Below is a small trained network, with its code and all its weights. Each question gives an input and a target symbol and asks what happens when units are switched off, that is, made to give their printed mean instead of their output.

import numpy as np


def w(rows, s, z=0):
    codes = np.array(rows[::2]) - 128.0
    scale = np.full(codes.shape[1], s)
    scale[-1] = z or s
    return codes * scale


def norm(h):
    return h / np.sqrt((h * h).mean(-1, keepdims=True) + 1e-5)


def f(y):
    return y / 2 * (1 + np.tanh(0.7978845608 * (y + 0.044715 * y**3)))


def softmax(a):
    e = np.exp(a - a.max(-1, keepdims=True))
    return e / e.sum(-1, keepdims=True)


def log_softmax(a):
    a = a - a.max(-1, keepdims=True)
    return a - np.log(np.exp(a).sum(-1, keepdims=True))


def net(x, mask):
    ids = ['ΛΞΣαβγδεζθπτφ'.index(c) for c in x.split()]
    T = len(ids)
    res = E[ids] + P[:T]
    u = 0
    for l in range(2):
        r = norm(res)
        for j in range(2):
            rows = slice(2 * j, 2 * j + 2)
            q, k, v = (r @ M[l][rows].T for M in (Q, K, V))
            z = softmax(np.where(np.tri(T) > 0, q @ k.T / 2**0.5, -1e9)) @ v
            o = O[l][rows]
            res = res + np.where(mask[u + j], z, o[:, -1]) @ o[:, :-1]
        u += 2
        y = f(norm(res) @ A[l][:, :-1].T + A[l][:, -1])
        res = res + np.where(mask[u : u + 12], y, B[l][:, -1]) @ B[l][:, :-1]
        u += 12
    return log_softmax(norm(res)[-1] @ U[:, :-1].T + U[:, -1])


Q, K, V, O, A, B = {}, {}, {}, {}, {}, {}
E = w([
[29,58,189,44,28],'Λ',
[150,246,20,128,232],'Ξ',
[98,186,131,44,156],'Σ',
[149,122,186,196,218],'α',
[78,85,116,177,105],'β',
[85,131,61,63,94],'γ',
[65,102,65,161,196],'δ',
[110,116,67,158,71],'ε',
[86,210,171,99,252],'ζ',
[41,104,114,116,76],'θ',
[162,144,176,112,156],'π',
[139,140,172,109,104],'τ',
[168,116,89,136,181],'φ',
],0.021)
P = w([
[149,76,131,48,254],'0',
[193,125,89,120,111],'1',
[188,119,82,117,118],'2',
[183,115,74,117,118],'3',
[175,102,67,116,122],'4',
[173,93,61,113,130],'5',
],0.007)
Q[0] = w([
[214,167,152,178,81],'L0H1',
[92,109,185,114,197],'L0H1',
[58,150,145,172,71],'L0H2',
[169,243,132,162,4],'L0H2',
],0.025)
K[0] = w([
[251,171,175,143,85],'L0H1',
[43,137,190,108,210],'L0H1',
[49,121,147,204,86],'L0H2',
[165,216,117,187,44],'L0H2',
],0.02)
V[0] = w([
[128,57,111,3,99],'L0H1',
[158,24,174,151,161],'L0H1',
[61,73,108,184,72],'L0H2',
[209,11,69,65,104],'L0H2',
],0.008)
O[0] = w([
[144,224,238,126,85,205],'L0H1',
[164,110,124,186,102,189],'L0H1',
[45,109,152,156,74,87],'L0H2',
[165,207,124,131,2,255],'L0H2',
],0.0048,0.0039)
A[0] = w([
[153,188,44,77,102,81],'L0N1',
[60,164,147,7,119,131],'L0N2',
[147,163,115,157,110,42],'L0N3',
[144,76,209,245,141,93],'L0N4',
[157,209,62,56,181,87],'L0N5',
[61,86,123,117,143,200],'L0N6',
[153,113,97,173,111,66],'L0N7',
[79,236,163,169,183,4],'L0N8',
[51,96,92,161,49,99],'L0N9',
[236,98,196,87,128,110],'L0N10',
[243,162,71,166,163,134],'L0N11',
[166,137,28,65,59,9],'L0N12',
],0.011,0.0031)
B[0] = w([
[181,204,115,83,121,168],'L0N1',
[147,187,134,81,15,207],'L0N2',
[123,111,116,131,157,122],'L0N3',
[232,113,93,195,93,179],'L0N4',
[75,130,185,58,109,200],'L0N5',
[120,174,135,146,52,166],'L0N6',
[138,109,134,135,89,136],'L0N7',
[86,124,162,93,207,131],'L0N8',
[254,173,125,126,108,208],'L0N9',
[140,127,112,195,22,198],'L0N10',
[199,95,140,128,70,254],'L0N11',
[163,135,115,172,189,160],'L0N12',
],0.015,0.0085)
Q[1] = w([
[156,151,111,128,135],'L1H1',
[72,79,252,153,165],'L1H1',
[143,176,100,129,93],'L1H2',
[143,161,105,149,163],'L1H2',
],0.031)
K[1] = w([
[143,149,121,142,160],'L1H1',
[175,113,251,108,156],'L1H1',
[158,202,104,159,121],'L1H2',
[127,112,93,116,141],'L1H2',
],0.026)
V[1] = w([
[194,237,246,209,126],'L1H1',
[238,48,117,18,84],'L1H1',
[97,151,5,158,83],'L1H2',
[172,216,238,198,132],'L1H2',
],0.017)
O[1] = w([
[189,165,211,162,126,225],'L1H1',
[74,69,171,96,195,254],'L1H1',
[150,105,79,76,60,174],'L1H2',
[5,112,121,133,179,235],'L1H2',
],0.019,0.013)
A[1] = w([
[130,54,94,75,94,78],'L1N1',
[96,184,113,103,7,203],'L1N2',
[177,232,113,206,65,189],'L1N3',
[79,193,179,122,101,4],'L1N4',
[71,81,151,250,88,234],'L1N5',
[164,156,207,103,166,88],'L1N6',
[177,81,160,179,150,34],'L1N7',
[174,191,79,21,179,141],'L1N8',
[157,113,124,109,38,116],'L1N9',
[184,119,161,112,47,80],'L1N10',
[111,61,92,180,230,164],'L1N11',
[153,148,91,140,120,103],'L1N12',
],0.016,0.004)
B[1] = w([
[81,93,176,74,155,145],'L1N1',
[212,93,111,208,155,245],'L1N2',
[136,245,195,83,121,189],'L1N3',
[79,159,80,128,56,196],'L1N4',
[134,154,29,191,212,217],'L1N5',
[136,96,34,91,118,249],'L1N6',
[148,82,186,85,99,201],'L1N7',
[157,83,100,215,138,160],'L1N8',
[85,89,123,137,198,185],'L1N9',
[50,126,187,124,158,220],'L1N10',
[140,181,180,96,5,178],'L1N11',
[143,114,156,113,135,126],'L1N12',
],0.021,0.011)
U = w([
[40,65,159,138,35,168],'Λ',
[166,109,69,57,226,92],'Ξ',
[106,146,92,12,30,109],'Σ',
[200,78,191,186,114,160],'α',
[141,189,175,135,238,90],'β',
[183,177,49,149,61,117],'γ',
[113,68,63,129,113,207],'δ',
[201,172,149,28,132,208],'ε',
[42,155,119,68,177,253],'ζ',
[115,235,171,159,61,108],'θ',
[68,35,171,176,208,24],'π',
[75,150,90,236,177,95],'τ',
[141,42,187,8,107,76],'φ',
],0.017,0.0033)

Each question gives the input, a string of symbols that net reads in full, and the target symbol t.
The units are the heads (2 rows each of Q, K, V and O) and the neurons (one row each of A and B). Each row of codes is followed by its name. A weight is (code - 128) times the scale printed after its matrix; where a second scale follows, it is the last column's (O, A, B and U).
mask holds one flag per unit, layer by layer, with each layer's heads first. A switched-off unit (its flag False) gives its mean, the last column of its rows in O or B, instead of its output. The means were averaged over made-up inputs and are rounded, as every weight is.
A unit's drop is (log p(t) with every unit on - log p(t) with that unit switched off) / (log p(t) with every unit on - log p(t) with every unit switched off).
k most important neurons: the k neurons with the biggest drops, biggest first
top k neurons in layer l: the k neurons of layer l with the biggest drops, biggest first
which heads matter: for each layer, one digit per head in row order, 1 if its drop is at least 0.15 and else 0, layers parted by /
input β ζ Λ δ, target β: 3 most important neurons	[L0N9; L0N11; L1N3]
input δ ζ Λ π, target γ: which heads matter	00 / 10
input δ φ α ε θ ζ, target γ: which heads matter	00 / 11
input θ α δ φ, target θ: which heads matter	11 / 10
input Ξ α Ξ Σ, target Σ: which heads matter	00 / 00
input Σ φ φ δ γ α, target Σ: which heads matter	01 / 10
input γ δ Λ, target π: 3 most important neurons	[L1N9; L1N2; L1N10]
input δ α δ π γ, target γ: which heads matter	01 / 10
input α α φ Ξ, target Ξ: top 3 neurons in layer 0	[L0N1; L0N5; L0N4]
input τ Λ β, target β: top 2 neurons in layer 1	[L1N3; L1N5]
input δ φ γ ε τ, target γ: most important neuron	[L0N11]
input α π α φ γ, target γ: which heads matter	10 / 00
input δ α Σ, target γ: 2 most important neurons	[L0N11; L1N2]
input ε α π ζ, target ζ: 2 most important neurons	[L0N10; L1N2]
input δ Σ β α, target γ: 2 most important neurons	[L0N4; L0N11]
input δ α φ β β, target γ: top 2 neurons in layer 0	[L0N11; L0N6]
input ζ θ δ, target Ξ: which heads matter	11 / 11
input α Ξ ε ε, target ε: which heads matter	00 / 10
input φ Λ π, target π: top 2 neurons in layer 0	[L0N10; L0N11]
input α ε α δ α θ, target δ: top 2 neurons in layer 0	[L0N10; L0N12]
input α Σ π α δ, target δ: which heads matter	01 / 11
input θ δ Σ ζ Σ, target θ: top 2 neurons in layer 0	[L0N2; L0N11]
input φ Σ Σ, target Σ: top 2 neurons in layer 0	[L0N2; L0N5]
input π Σ Ξ δ, target ζ: 3 most important neurons	[L0N9; L0N4; L0N5]
input φ δ α, target φ: which heads matter	10 / 10
input φ ε Σ α α π, target π: which heads matter	00 / 00
input γ α θ, target θ: most important neuron	[L0N6]
input θ δ γ α, target θ: top neuron in layer 1	[L1N3]
input α τ δ θ, target δ: top neuron in layer 1	[L1N2]
